Below are the code and all the weights of a small trained network. Each question names an input and a class and asks about switching units off, where a switched-off unit gives its printed mean instead of its output.

import numpy as np


def w(rows, s, z=0):
    codes = np.array(rows[::2]) - 128.0
    scale = np.full(codes.shape[1], s)
    scale[-1] = z or s
    return codes * scale


def f(y):
    return y / 2 * (1 + np.tanh(0.7978845608 * (y + 0.044715 * y**3)))


def log_softmax(a):
    a = a - a.max(-1, keepdims=True)
    return a - np.log(np.exp(a).sum(-1, keepdims=True))


def net(x, mask):
    res = np.array(x, float).reshape(1, 5) / 4 @ E
    y = f(res @ A[0][:, :-1].T + A[0][:, -1])
    res = res + np.where(mask, y, B[0][:, -1]) @ B[0][:, :-1]
    return log_softmax(res[-1] @ U[:, :-1].T + U[:, -1])


A, B = {}, {}
E = w([
[128,129,129],'x0',
[108,21,255],'x1',
[10,77,65],'x2',
[48,221,226],'x3',
[128,129,128],'x4',
],0.009)
A[0] = w([
[116,169,76,169],'N1',
[101,178,158,92],'N2',
[139,184,85,142],'N3',
[151,72,137,124],'N4',
[160,84,71,105],'N5',
[129,58,191,207],'N6',
[36,74,79,118],'N7',
[97,211,60,154],'N8',
[125,42,195,139],'N9',
[118,187,173,122],'N10',
[151,185,45,130],'N11',
[21,88,89,3],'N12',
[206,42,24,112],'N13',
[126,82,160,126],'N14',
[34,197,139,42],'N15',
[45,159,136,117],'N16',
[200,151,180,64],'N17',
[58,127,87,175],'N18',
[122,168,73,142],'N19',
[69,208,152,90],'N20',
[162,87,90,91],'N21',
[106,102,190,191],'N22',
[77,56,160,182],'N23',
[247,178,179,24],'N24',
[166,169,165,50],'N25',
[136,81,189,120],'N26',
[89,165,147,118],'N27',
[99,58,170,145],'N28',
],0.015,0.003)
B[0] = w([
[124,202,105,172],'N1',
[54,51,167,163],'N2',
[115,190,131,174],'N3',
[90,155,180,168],'N4',
[52,79,180,186],'N5',
[149,209,97,216],'N6',
[221,87,98,202],'N7',
[141,218,105,198],'N8',
[100,198,124,221],'N9',
[107,84,151,175],'N10',
[102,195,109,200],'N11',
[254,33,112,191],'N12',
[61,69,174,253],'N13',
[88,182,138,170],'N14',
[86,100,163,186],'N15',
[128,58,164,174],'N16',
[169,90,83,184],'N17',
[229,123,63,177],'N18',
[114,199,140,172],'N19',
[81,78,166,184],'N20',
[55,88,184,173],'N21',
[131,151,117,190],'N22',
[151,213,111,203],'N23',
[226,51,87,212],'N24',
[162,71,168,160],'N25',
[108,179,117,190],'N26',
[113,90,172,158],'N27',
[109,198,136,198],'N28',
],0.0077,0.015)
U = w([
[97,207,128,83],'0',
[214,61,124,251],'1',
[4,48,178,35],'2',
],0.018,0.0026)

Each question gives the input, the list of numbers given to net, and the class t.
The units are the neurons (one row each of A and B). Each row of codes is followed by its name. A weight is (code - 128) times the scale printed after its matrix; where a second scale follows, it is the last column's (A, B and U).
mask holds one flag per neuron, in row order. A switched-off neuron (its flag False) gives its mean, the last column of its row in B, instead of its output. The means were averaged over made-up inputs and are rounded, as every weight is.
A unit's drop is (log p(t) with every unit on - log p(t) with that unit switched off) / (log p(t) with every unit on - log p(t) with every unit switched off).
most important unit: the unit with the biggest drop
top k neurons: the k neurons with the biggest drops, biggest first
drop of u: that unit's drop, to one decimal
input [-4,0,-6,6,7], class 1: most important unit => N24
input [5,1,1,-2,-3], class 2: top 4 neurons => (N24 N8 N12 N6)
input [-5,6,7,-5,2], class 1: top 2 neurons => (N12 N7)
input [-1,5,7,-3,5], class 1: top 2 neurons => (N12 N7)
input [-8,-7,8,-5,1], class 1: top 4 neurons => (N12 N7 N18 N9)
input [-1,3,7,6,-6], class 1: top 3 neurons => (N12 N7 N18)
input [-1,-7,7,-8,4], class 2: top 3 neurons => (N13 N5 N21)
input [5,-4,2,-6,5], class 2: drop of N13 => 0.6
input [-3,-4,-3,-5,3], class 2: drop of N5 => 0.1
input [-2,-2,3,3,-2], class 1: drop of N13 => 0.4
input [6,-1,-5,-6,7], class 2: drop of N13 => 0.5
